Here is a tiny trained network, its code and every weight. The questions are about switching its units off for an input and a target symbol, where a switched-off unit gives its printed mean instead of its output.

import numpy as np


def w(rows, s, z=0):
    codes = np.array(rows[::2]) - 128.0
    scale = np.full(codes.shape[1], s)
    scale[-1] = z or s
    return codes * scale


def f(y):
    return np.maximum(y, 0)


def softmax(a):
    e = np.exp(a - a.max(-1, keepdims=True))
    return e / e.sum(-1, keepdims=True)


def log_softmax(a):
    a = a - a.max(-1, keepdims=True)
    return a - np.log(np.exp(a).sum(-1, keepdims=True))


def net(x, mask):
    ids = ['βδζηθλμπστω'.index(c) for c in x.split()]
    T = len(ids)
    res = E[ids] + P[:T]
    r = res
    for j in range(2):
        rows = slice(3 * j, 3 * j + 3)
        q, k, v = (r @ M[0][rows].T for M in (Q, K, V))
        z = softmax(np.where(np.tri(T) > 0, q @ k.T / 3**0.5, -1e9)) @ v
        o = O[0][rows]
        res = res + np.where(mask[j], z, o[:, -1]) @ o[:, :-1]
    y = f(res @ A[0][:, :-1].T + A[0][:, -1])
    res = res + np.where(mask[2:10], y, B[0][:, -1]) @ B[0][:, :-1]
    return log_softmax(res[-1] @ U[:, :-1].T + U[:, -1])


Q, K, V, O, A, B = {}, {}, {}, {}, {}, {}
E = w([
[195,82,130],'β',
[59,110,100],'δ',
[95,128,70],'ζ',
[58,26,116],'η',
[102,154,52],'θ',
[164,183,7],'λ',
[145,6,72],'μ',
[110,84,94],'π',
[217,130,53],'σ',
[127,81,127],'τ',
[115,128,77],'ω',
],0.023)
P = w([
[88,41,115],'0',
[129,99,80],'1',
[106,59,118],'2',
[99,40,142],'3',
[98,26,151],'4',
[134,92,119],'5',
[138,121,120],'6',
[86,32,196],'7',
[103,62,184],'8',
[75,3,230],'9',
],0.0044)
Q[0] = w([
[186,130,95],'H0',
[78,145,68],'H0',
[147,162,205],'H0',
[111,136,244],'H1',
[105,81,61],'H1',
[54,2,158],'H1',
],0.011)
K[0] = w([
[154,105,104],'H0',
[168,82,97],'H0',
[9,154,112],'H0',
[153,116,162],'H1',
[80,173,137],'H1',
[94,157,91],'H1',
],0.015)
V[0] = w([
[182,128,203],'H0',
[150,2,18],'H0',
[131,114,119],'H0',
[140,194,129],'H1',
[71,122,43],'H1',
[118,197,142],'H1',
],0.0085)
O[0] = w([
[201,254,207,108],'H0',
[126,59,193,253],'H0',
[128,56,144,140],'H0',
[170,206,111,114],'H1',
[126,206,184,198],'H1',
[147,91,67,107],'H1',
],0.0076,0.017)
A[0] = w([
[126,126,150,208],'N0',
[44,165,117,108],'N1',
[150,130,174,203],'N2',
[3,116,117,66],'N3',
[102,138,202,232],'N4',
[117,98,149,193],'N5',
[186,154,126,241],'N6',
[117,146,161,253],'N7',
],0.018,0.0038)
B[0] = w([
[95,178,142,179],'N0',
[211,135,166,151],'N1',
[159,255,95,183],'N2',
[189,95,111,253],'N3',
[92,136,140,231],'N4',
[86,171,136,251],'N5',
[130,148,213,145],'N6',
[124,172,141,162],'N7',
],0.0097,0.013)
U = w([
[149,212,167,216],'β',
[224,103,196,44],'δ',
[187,97,101,15],'ζ',
[126,96,142,105],'η',
[206,121,74,139],'θ',
[135,133,4,120],'λ',
[113,101,132,206],'μ',
[75,81,73,132],'π',
[130,148,116,106],'σ',
[108,141,120,13],'τ',
[157,111,99,1],'ω',
],0.015,0.0037)

Each question gives the input, a string of symbols that net reads in full, and the target symbol t.
The units are the heads (3 rows each of Q, K, V and O) and the neurons (one row each of A and B). Each row of codes is followed by its name. A weight is (code - 128) times the scale printed after its matrix; where a second scale follows, it is the last column's (O, A, B and U).
mask holds one flag per unit, heads first, then neurons. A switched-off unit (its flag False) gives its mean, the last column of its rows in O or B, instead of its output. The means were averaged over made-up inputs and are rounded, as every weight is.
A unit's drop is (log p(t) with every unit on - log p(t) with that unit switched off) / (log p(t) with every unit on - log p(t) with every unit switched off).
The circuit of an input: a set's keep is (log p(t) with only the set's units on - log p(t) with every unit switched off) / (log p(t) with every unit on - log p(t) with every unit switched off). Starting from all 10 units, units are removed one at a time, each time the one whose removal leaves the highest keep (on an exact tie, the one counted first), for as long as the keep stays at least 0.8.
circuit, biggest first: the units of the circuit, biggest drop first
top k neurons: the k neurons with the biggest drops, biggest first
which heads matter: for each layer, one digit per head in row order, 1 if its drop is at least 0.15 and else 0, layers parted by /
drop when u is switched off: that unit's drop, to one decimal
input θ δ β τ δ, target β: circuit, biggest first : [H0]
input λ λ π θ λ β π ζ π π, target β: circuit, biggest first : [H1 H0]
input λ π ζ τ λ π, target π: circuit, biggest first : [H0 N2]
input π θ δ ω π π π π π, target π: top 3 neurons : [N1 N2 N6]
input σ β δ, target δ: top 2 neurons : [N3 N1]
input π τ δ, target δ: circuit, biggest first : [N1 N3]
input θ β δ β τ, target β: circuit, biggest first : [H0 N2]
input π π λ λ π ζ β θ β τ, target β: which heads matter : 00
input π λ ζ β, target β: top 2 neurons : [N2 N3]
input λ δ π θ, target θ: top 3 neurons : [N3 N1 N4]
input λ β π τ δ, target β: drop when N3 is switched off : -0.2
input δ β π β π π π, target β: drop when H0 is switched off : 1.5
input π π λ β β ζ π π λ η, target β: drop when H0 is switched off : 0.7
input β τ β ζ ζ, target β: drop when H0 is switched off : 2.4
input λ λ β δ π β β, target β: circuit, biggest first : [N2]
